Below is a small trained network, with its code and all its weights. Each question gives an input and a class and asks what happens when units are switched off, that is, made to give their printed mean instead of their output.

import numpy as np


def w(rows, s, z=0):
    codes = np.array(rows[::2]) - 128.0
    scale = np.full(codes.shape[1], s)
    scale[-1] = z or s
    return codes * scale


def f(y):
    return y / 2 * (1 + np.tanh(0.7978845608 * (y + 0.044715 * y**3)))


def log_softmax(a):
    a = a - a.max(-1, keepdims=True)
    return a - np.log(np.exp(a).sum(-1, keepdims=True))


def net(x, mask):
    res = np.array(x, float).reshape(1, 8) / 4 @ E
    y = f(res @ A[0][:, :-1].T + A[0][:, -1])
    res = res + np.where(mask, y, B[0][:, -1]) @ B[0][:, :-1]
    return log_softmax(res[-1] @ U[:, :-1].T + U[:, -1])


A, B = {}, {}
E = w([
[129,132,125,131,130,132],'x0',
[127,128,128,126,129,126],'x1',
[126,177,137,72,252,36],'x2',
[129,130,129,129,129,127],'x3',
[25,169,55,210,124,81],'x4',
[38,136,194,132,196,235],'x5',
[129,126,128,128,128,129],'x6',
[167,59,223,243,158,77],'x7',
],0.0039)
A[0] = w([
[47,162,77,197,122,87,97],'n0',
[63,131,178,127,174,201,93],'n1',
[130,159,129,81,250,48,110],'n2',
[54,128,186,130,184,223,109],'n3',
[51,139,196,131,184,227,104],'n4',
[130,108,125,189,5,214,111],'n5',
[128,112,131,161,34,185,97],'n6',
[125,132,131,126,132,125,37],'n7',
[85,143,94,179,129,107,152],'n8',
[218,132,78,110,31,7,111],'n9',
[124,150,126,79,246,47,113],'n10',
[136,125,139,121,130,135,64],'n11',
[88,127,157,126,159,169,81],'n12',
[226,118,198,48,122,168,119],'n13',
[153,84,203,217,153,88,105],'n14',
[9,167,50,237,129,69,108],'n15',
[154,87,206,219,152,87,106],'n16',
[209,129,80,116,51,31,113],'n17',
[100,150,35,24,113,177,102],'n18',
[128,137,116,117,125,136,78],'n19',
[95,136,152,111,106,101,255],'n20',
[207,120,192,58,128,153,129],'n21',
[140,113,118,207,2,231,114],'n22',
[87,136,35,2,107,172,115],'n23',
[172,102,84,112,97,78,149],'n24',
[141,108,116,137,86,144,99],'n25',
[129,135,129,130,130,133,34],'n26',
[113,104,123,130,107,148,166],'n27',
[131,147,122,98,226,73,102],'n28',
[168,82,196,241,168,94,117],'n29',
[232,112,200,50,128,173,109],'n30',
[98,147,59,27,107,163,121],'n31',
[118,115,100,151,142,128,231],'n32',
],0.0063,0.0045)
B[0] = w([
[144,82,40,133,88,152,145],'n0',
[89,171,106,199,175,114,148],'n1',
[171,111,128,39,213,75,186],'n2',
[67,170,122,209,187,128,176],'n3',
[63,179,114,217,194,125,179],'n4',
[171,118,126,35,221,70,191],'n5',
[154,129,109,76,187,77,149],'n6',
[141,143,91,137,133,101,86],'n7',
[131,90,115,120,104,164,157],'n8',
[36,188,122,231,214,149,203],'n9',
[167,111,127,44,213,82,185],'n10',
[134,137,88,137,128,107,96],'n11',
[109,163,101,169,151,107,117],'n12',
[119,62,44,137,74,171,185],'n13',
[162,190,151,128,34,84,165],'n14',
[146,43,3,128,56,189,188],'n15',
[163,191,152,125,30,84,167],'n16',
[55,177,126,205,192,142,183],'n17',
[177,182,168,151,31,68,178],'n18',
[136,138,114,136,122,106,102],'n19',
[104,71,246,103,122,217,252],'n20',
[122,72,72,123,81,170,176],'n21',
[173,108,134,21,237,67,205],'n22',
[174,181,193,151,15,73,196],'n23',
[89,142,151,159,157,154,166],'n24',
[131,142,112,121,161,99,119],'n25',
[133,146,87,137,130,94,85],'n26',
[130,122,156,114,145,139,162],'n27',
[161,120,114,71,184,85,153],'n28',
[164,194,173,123,10,85,184],'n29',
[125,64,24,132,72,164,183],'n30',
[162,163,179,146,51,92,178],'n31',
[116,93,194,107,118,191,222],'n32',
],0.019,0.0033)
U = w([
[193,210,188,147,21,50,94],'0',
[180,105,124,31,244,54,92],'1',
[29,189,110,251,205,143,95],'2',
[117,90,188,116,121,183,252],'3',
[141,52,2,136,67,179,70],'4',
],0.0058,0.0035)

Each question gives the input, the list of numbers given to net, and the class t.
The units are the neurons (one row each of A and B). Each row of codes is followed by its name. A weight is (code - 128) times the scale printed after its matrix; where a second scale follows, it is the last column's (A, B and U).
mask holds one flag per neuron, in row order. A switched-off neuron (its flag False) gives its mean, the last column of its row in B, instead of its output. The means were averaged over made-up inputs and are rounded, as every weight is.
A unit's drop is (log p(t) with every unit on - log p(t) with that unit switched off) / (log p(t) with every unit on - log p(t) with every unit switched off).
The circuit of an input: a set's keep is (log p(t) with only the set's units on - log p(t) with every unit switched off) / (log p(t) with every unit on - log p(t) with every unit switched off). Starting from the 12 units with the biggest drops (on a tie, the unit counted first), units are removed one at a time, each time the one whose removal leaves the highest keep (on an exact tie, the one counted first), for as long as the keep stays at least 0.8.
units of the circuit, in order: the units of the circuit, biggest drop first
unit that matters most: the unit with the biggest drop
k most important neurons: the k neurons with the biggest drops, biggest first
drop when u is switched off: that unit's drop, to one decimal
input [-2,7,5,2,-7,-3,7,2], class 4: units of the circuit, in order => n30, n13
input [3,3,-5,-2,3,-3,-1,1], class 1: units of the circuit, in order => n22, n5
input [6,5,-1,-4,-6,-4,-7,-8], class 0: units of the circuit, in order => n23
input [3,6,3,-4,2,-4,5,-2], class 2: 2 most important neurons => n9, n22
input [7,-4,-3,6,4,-6,5,-7], class 0: 3 most important neurons => n23, n18, n31
input [-2,0,5,0,-4,8,8,1], class 2: 2 most important neurons => n4, n3
input [-2,-4,3,-3,8,4,1,0], class 4: 2 most important neurons => n15, n0
input [4,-4,4,2,-6,1,0,-3], class 4: 4 most important neurons => n30, n13, n21, n22
input [-7,-8,6,3,8,-8,1,-7], class 2: 4 most important neurons => n9, n17, n24, n29
input [-2,-6,-7,-2,-6,5,-3,-6], class 1: 3 most important neurons => n22, n5, n6
input [1,2,5,-4,-5,-7,4,6], class 2: 3 most important neurons => n9, n17, n23
input [-5,-1,0,-4,3,7,1,8], class 0: 3 most important neurons => n29, n16, n14
input [-5,-2,0,-4,7,1,8,-5], class 4: 3 most important neurons => n15, n0, n29
input [5,8,-6,1,-7,6,-5,6], class 4: unit that matters most => n30
input [1,5,-4,-6,-8,-6,-3,4], class 4: drop when n13 is switched off => 0.3
input [-4,-5,-7,-2,0,-5,-8,-5], class 1: drop when n5 is switched off => 0.4
input [-4,4,-8,4,-8,-2,4,-4], class 1: drop when n2 is switched off => -0.1
